(in the rows, 128 means zero)
Group, then class
[147 136 128 137 141 158  67 181 136 127 145 117 138 139 135  96 166 111
 120 150 111 134 129 113 116 127 127 115  94  98  76 117 133 143 142 145
 130 148 134 146 103 100 129 110 152 104 136 109 148 116 128 115 127 117
 127 121 115 104 116 105 115 152 145  78 131 142 122  67 137 138 120 126
 127 133 141 152 111] => <46>:(67)
[131  34 119 148 152 125 124 145 127 129 129 124 117 162 121  81 152 121
 109 131  79 129 146  93 148 164 114 150  69 102 124 117 124 120 118 147
 106  97  99 119  78 119 155 113 173  90 144 134 180 101 138 101 107 107
 103 110 108 252 128 111 127 139 146 125 138 151  57 128 119 147 142 106
 192 150 141 116  83] => <49>:(69)
[129 101 145 126 136 122 134 169 134 117 123 115 143 158 143  79 197 122
 111 151  88 151 123 107 128 141 125 131  69 110  99 104 150 120 134 137
 121 123 141 120  97 123 147  90 170  95 141 110 166 113 134  90  98 128
 128 129 123 200 102 115 120 152 139  91 138 147  89  96 127 146 132 112
 194 123 134 137 110] => <49>:(71)
[136  71 116 134 118 141 135 165 152 111 105 131 165 177 131  89 216 120
 130 161  98 140 104 112 109 148 122 133  56 112  78 101 129 134 134 122
 140 127 161 129  91 124 149 109 164  87 136  65 161 106 120  97 100 111
 112 134 113 148  99 116 128 163 151  78 141 156  98 137 134 169 124 105
 178 134 168 146 105] => <46>:(67)
[147   6  84 120 151 157  56 164 142 103 123  88 134 167 105 102 160 129
 127 136 102 140 145  87 116 159 125 132  65  99 112 123 117 138 107 130
 135 112 129 130  83 123 144 112 153  97 134 102 158  71 124 126 121 107
 103 123 118 244 105 137 119 146 119 123 129 136  85 203 116 150 117 122
 158 128 165 125 127] => <51>:(63)
[132  93 119 149 159 150 132 111 111 131 127 165 130 179 113 111 147 121
 125 122  75 149 137  88 143 184 127 134  86 144 113 130 120 109 129 151
 114 100 111 122 100 104 145 132 151  79 137 159 164 141 137 106  95  84
 138 112 117 252 126 113 135 131 156 157 153 150  70  88 129 155 135 120
 194 139 124 112  68] => <49>:(69)
[105  18 113 129 131 123  36 180 144 111 121 107 118 151 139 102 167 110
 127 156 118 141 136  79 161 152 122 120  69  84 117 122 133 132 111 124
 123 108 120 113 118 126 135 112 162 127 139 131 167  70 124 115  81 122
 113 116 112 247 125 119 124 154 120 126 125 140 105 139 108 146 127 125
 158 136 162 124  88] => <51>:(64)
[144 129 124 138 138 137  98 120 139 122 137 172 133 181 121  91 126 115
 128 134 102 153 145 103 138 154 120 129  84 130 111 122 124 120 145 136
 119 126 136 128 114 115 130 117 132 101 130 139 162 127 134 110 113 124
 137 102 122 189 124 116 131 132 156 130 142 152  79  72 120 148 133 115
 182 134 137 145  94] => <49>:(71)
[138 131 133 114 133 121  93 163 137 123 123 141 154 162 142  88 159 123
 117 138  88 140 121 111 132 139 133 123  75 115  98 110 130 133 145 130
 125 120 141 121 106 117 123 118 157  99 140 121 164 109 129 107 100 122
 128 122 121 173 115 102 135 142 139  86 135 144 101  73 132 151 131 114
 186 135 144 159  85] => <46>:(72)
[150 104  83 139 116 174  83 110 134 122 117 162 148 184 133  89 159 132
 143 132 117 128 118  80 110 163 127 135  76 111  75 111 130 122 151 137
 138 117 144 157  81 134 142 144 159  58 138  94 154 116 126 124 123 107
 118 126 102 188 114 113 149 141 157  91 147 157  74 107 145 180 135  93
 153 141 137 133  62] => <46>:(72)
[136  81 122 135 143 107 137 116 124 120 131 139 129 181 107 107 118 124
 125 129 107 135 126 105 139 166 122 128  86 127 138 121 128 113 144 127
 122 130 124 101 100 117 126 128 145  90 134 137 154 118 134 105 109 100
 116 119 116 201 122 104 135 135 155 138 140 127  82 124 122 155 133 123
 159 134 135 119  99] => <49>:(69)
[163 107 119 139 142 170  53 184 146 122 142 115 149 162 117  98 156 119
 114 148 106 140 129 136 104 139 129 112  79 108  65 110 130 144 164 138
 138 152 137 144  67 110 138 106 150  68 137  93 156 102 124 106 148  91
 121 123  94  91 104  81 126 162 173  68 127 137  99  81 129 174 120 109
 171 143 157 157 108] => <46>:(67)
[117  23 131 125 136 111  67 186 162 121 128  58 116 119 139 109 159 123
 122 153 104 131 123 106 149 125 121 113  86  80 123 109 135 141  92 120
 120 122 129 106 123 124 136  94 157 154 148 100 160  63 136 105  96 127
 101 135 112 202 116 124 103 137 118 133 113 118 118 173 102 127 120 129
 159 127 160 137 138] => <51>:(63)
[132 141 121 129 148 129  12 167 131 133 140 148 149 185 135 125 147 129
 135 152 114 146  88 114 138 161 135 121  87 118  93 132 109 126 164 127
 144 144 150 145 128 113 104 119 146 124 141 124 130 111 119 121  74 132
 127  97 110 109 123  84 121 154 167 115 131 137  98  75 136 163 116 145
 149 129 131 126  75] => <44>:(58)
[137 103 128 126 141 147  82 175 140 128 123 126 149 156 132  96 159 119
 115 154 110 137 130 114 138 142 125 125  83 103 107 115 122 141 134 148
 132 135 135 128  93 116 135 107 156  97 124 111 153 107 130 111 125 112
 128 123 108 161 110 110 102 144 138  96 125 143 100  97 128 146 123 111
 163 130 148 143 108] => <46>:(72)
[138  19  72 116 140 196   4 183 138 114 136  90 124 129 110 118 145 113
 128 138 120 145 145  96 133 145 122 109  95  82 100 127 131 146 102 129
 131 123 127 149 109 116 133 126 142 108 131 132 130  83 126 158 130 117
 107 129 124 237 122 150 144 136  85 124 114 133 116 185 130 141 120 118
 132 135 161 112 110] => <51>:(63)
[147  90 126 146 137 124 136 132 123 128 123 141 134 158 127  88 145 122
 116 124  96 124 128  99 129 157 129 145  96 114 118 114 122 113 142 145
 109 100 102 109  85 114 142 125 161  72 153 124 159 122 140  99 103  99
 118 119 114 245 135  97 141 141 148  91 147 144  78  86 127 152 134 107
 178 140 123 109  67] => <49>:(69)
[118  51 102 150 137 127 166  90 125 125 122 136 126 169 126  85 144 124
 134 115  92 122 123  92 136 176 130 151  82 124 126 120 119 120 112 145
 123  98 119 115  94 130 139 136 146  79 129 139 156 103 134 111 110 108
  83 124 118 243 110 113 140 126 168 154 141 163  85 146 125 148 138 114
 178 133 132 119  79] => <49>:(69)
[128  84  94 136 190 244   5 173 121 118 149 104 129 168 124 101 175 117
 111 161  87 158 142 102 105 172 107 128  55 117  51 113 122 154 113 168
 136 153 138 166  79  83 142 115 151  70 128 135 156 102 130 136 149 102
 150  98 123 169  83 122 110 159 158 137 128 163  99  81 144 155 123 113
 183 136 161 171 103] => <46>:(67)
[136 120 142 109 100 114  71 224 160 123 122 125 137 152 172  63 189 109
 104 156 100 135 117 107 133 114 133 109  78  73  90 110 139 141 156 115
 117 122 146 119 107 120 122 102 172  94 150 100 178  84 128  98  93 139
 111 130 113 190 117  99 121 152 121  44 116 138  98  53 124 135 127  99
 184 123 154 169  74] => <46>:(72)
[108  48 103 149 136 136 149  91 120 116 119 118 132 162 135  90 129 120
 134 137 100 126 114 102 135 170 123 143  62 112 109 111 121 131 110 151
 123 119 130 129 102 129 156 115 164 100 134 114 167  86 136  96 119 112
 106 118 115 198 106 132 125 136 187 162 133 143  75 134 125 163 142 115
 159 142 140 133  92] => <49>:(71)
[109  46 105 135 134 136 171 145 137 121  96 141 133 160 131  98 206 123
 127 121  61 143 141  81 142 168 132 152  69 119 123 114 117 114 112 124
 107  73 106 101  80 129 149 130 169  80 126 128 167 114 130  87  70 118
 118 128 131 252 134 150 142 142 114 102 149 154  63 166 124 153 124 102
 199 125 131  96  73] => <49>:(69)
[140  95 135 124 151 109  11 181 134 127 135 151 133 191 137  83 181 113
 119 163  58 179 121  89 145 164 119 124  54  92  89 108 114 129 146 123
 122 127 147 114 124 106 133 108 172 122 158 128 191 112 123  82  63 127
 129  95 117 213 124 101 118 153 144 115 129 142  85  63 109 151 123 121
 195 129 159 151  88] => <49>:(71)
